Below are the code and all the weights of a small trained network. Each question names an input and a class and asks about switching units off, where a switched-off unit gives its printed mean instead of its output.

import numpy as np


def w(rows, s, z=0):
    codes = np.array(rows[::2]) - 128.0
    scale = np.full(codes.shape[1], s)
    scale[-1] = z or s
    return codes * scale


def norm(h):
    return h / np.sqrt((h * h).mean(-1, keepdims=True) + 1e-5)


def f(y):
    return y / 2 * (1 + np.tanh(0.7978845608 * (y + 0.044715 * y**3)))


def log_softmax(a):
    a = a - a.max(-1, keepdims=True)
    return a - np.log(np.exp(a).sum(-1, keepdims=True))


def net(x, mask):
    res = np.array(x, float).reshape(1, 6) / 4 @ E
    u = 0
    for l in range(2):
        y = f(norm(res) @ A[l][:, :-1].T + A[l][:, -1])
        res = res + np.where(mask[u : u + 7], y, B[l][:, -1]) @ B[l][:, :-1]
        u += 7
    return log_softmax(norm(res)[-1] @ U[:, :-1].T + U[:, -1])


A, B = {}, {}
E = w([
[117,156,98,118,124,139,91,85,137,99,83],'x0',
[111,151,81,146,192,213,109,144,117,151,181],'x1',
[153,143,111,53,58,143,124,113,90,121,192],'x2',
[152,194,117,222,41,132,104,201,62,147,124],'x3',
[158,169,98,148,91,118,183,55,155,254,124],'x4',
[79,115,156,127,63,196,173,126,176,130,115],'x5',
],0.0077)
A[0] = w([
[90,146,177,115,71,195,146,163,254,107,143,47],'0.n1',
[118,131,156,123,106,199,124,151,155,147,124,3],'0.n2',
[25,189,72,126,89,118,30,49,146,86,97,25],'0.n3',
[152,64,169,148,133,115,207,191,124,147,213,59],'0.n4',
[116,127,92,159,168,207,93,113,125,143,183,112],'0.n5',
[217,142,104,6,62,170,134,153,132,108,200,144],'0.n6',
[145,95,113,56,148,149,156,149,146,163,129,22],'0.n7',
],0.0078,0.0046)
B[0] = w([
[93,159,114,51,153,96,244,118,20,136,147,174],'0.n1',
[95,139,120,13,88,86,167,90,64,127,175,120],'0.n2',
[193,215,251,87,120,112,82,72,171,135,169,162],'0.n3',
[197,254,221,115,145,145,33,34,170,76,156,166],'0.n4',
[193,93,137,190,111,95,193,58,135,60,127,190],'0.n5',
[139,107,118,181,207,131,146,159,175,150,29,253],'0.n6',
[132,114,116,114,80,169,61,83,81,149,146,135],'0.n7',
],0.0097,0.0055)
A[1] = w([
[170,89,100,129,119,53,182,85,121,87,136,160],'1.n1',
[120,117,65,142,117,92,139,82,123,240,142,48],'1.n2',
[144,157,80,160,56,134,89,176,113,139,172,2],'1.n3',
[163,141,75,108,223,33,73,114,47,152,162,25],'1.n4',
[136,1,61,50,166,99,124,84,171,172,179,66],'1.n5',
[89,51,162,73,158,137,87,49,147,151,159,45],'1.n6',
[126,156,120,129,114,113,128,74,173,240,166,93],'1.n7',
],0.0087,0.0053)
B[1] = w([
[175,56,127,122,89,120,136,141,105,137,119,254],'1.n1',
[98,93,120,84,147,169,107,190,134,50,130,192],'1.n2',
[89,128,148,182,100,194,41,128,120,183,139,143],'1.n3',
[66,158,133,59,138,153,250,78,68,169,162,226],'1.n4',
[101,187,100,199,69,127,109,159,133,135,117,241],'1.n5',
[126,164,147,218,73,160,61,167,90,199,159,206],'1.n6',
[120,108,145,74,180,104,89,141,141,76,163,227],'1.n7',
],0.013,0.0042)
U = w([
[56,161,94,58,103,145,249,88,42,181,179,103],'0',
[97,161,99,225,47,188,60,156,118,210,149,2],'1',
[214,202,212,105,160,122,92,18,184,134,191,88],'2',
[106,83,95,83,173,162,96,192,147,58,169,113],'3',
[216,50,102,191,76,111,185,64,148,113,126,220],'4',
[135,97,110,189,208,147,187,136,189,185,45,137],'5',
],0.012,0.006)

Each question gives the input, the list of numbers given to net, and the class t.
The units are the neurons (one row each of A and B). Each row of codes is followed by its name. A weight is (code - 128) times the scale printed after its matrix; where a second scale follows, it is the last column's (A, B and U).
mask holds one flag per neuron, layer by layer. A switched-off neuron (its flag False) gives its mean, the last column of its row in B, instead of its output. The means were averaged over made-up inputs and are rounded, as every weight is.
A unit's drop is (log p(t) with every unit on - log p(t) with that unit switched off) / (log p(t) with every unit on - log p(t) with every unit switched off).
The circuit of an input: a set's keep is (log p(t) with only the set's units on - log p(t) with every unit switched off) / (log p(t) with every unit on - log p(t) with every unit switched off). Starting from the 12 units with the biggest drops (on a tie, the unit counted first), units are removed one at a time, each time the one whose removal leaves the highest keep (on an exact tie, the one counted first), for as long as the keep stays at least 0.8.
units of the circuit, in order: the units of the circuit, biggest drop first
unit that matters most: the unit with the biggest drop
top k neurons: the k neurons with the biggest drops, biggest first
top k neurons in layer l: the k neurons of layer l with the biggest drops, biggest first
input [0,-1,-6,-3,6,1], class 3: units of the circuit, in order : (1.n2 0.n6 1.n7)
input [7,-7,-2,-8,6,-3], class 1: units of the circuit, in order : (1.n6 1.n5 0.n6)
input [3,3,2,5,6,-1], class 3: unit that matters most : 1.n2
input [-8,-8,6,0,8,2], class 2: top 4 neurons : (0.n4 1.n7 0.n5 0.n1)
input [-1,-4,-2,-5,8,8], class 0: top 2 neurons : (0.n1 0.n6)
input [-5,5,-3,2,3,-5], class 0: top 3 neurons : (1.n4 0.n6 0.n3)
input [4,-7,7,-8,0,5], class 1: top 3 neurons : (1.n6 1.n5 0.n5)
input [4,-4,-3,6,-3,-6], class 0: top 2 neurons : (1.n4 0.n6)
input [3,-4,5,0,5,-4], class 3: top 2 neurons : (1.n2 0.n5)
input [2,2,-3,5,8,0], class 3: units of the circuit, in order : (1.n2 1.n7)
input [6,8,-2,0,7,7], class 4: top 3 neurons in layer 0 : (0.n5 0.n4 0.n7)
input [-5,-4,4,-8,-6,-6], class 1: top 3 neurons : (1.n6 1.n5 0.n1)
input [1,-3,-5,-5,-3,0], class 1: units of the circuit, in order : (0.n6 1.n6)
input [-5,0,1,-7,1,-6], class 1: units of the circuit, in order : (1.n5)
input [4,0,-2,-1,3,-3], class 2: top 2 neurons : (0.n3 0.n1)
input [-7,8,-8,5,7,-1], class 4: top 3 neurons : (0.n5 0.n6 1.n4)
input [-6,-4,6,-4,-1,3], class 2: top 2 neurons : (0.n4 0.n7)
input [4,3,2,3,-1,1], class 2: top 2 neurons in layer 0 : (0.n3 0.n1)
input [1,-6,-8,-1,-7,8], class 0: top 2 neurons : (0.n1 0.n6)
input [1,-7,-4,-4,-2,7], class 0: units of the circuit, in order : (0.n1)
input [-2,7,8,-5,-1,7], class 5: top 3 neurons in layer 0 : (0.n6 0.n5 0.n3)
input [-8,5,8,-6,3,-5], class 2: top 4 neurons in layer 0 : (0.n4 0.n1 0.n7 0.n6)
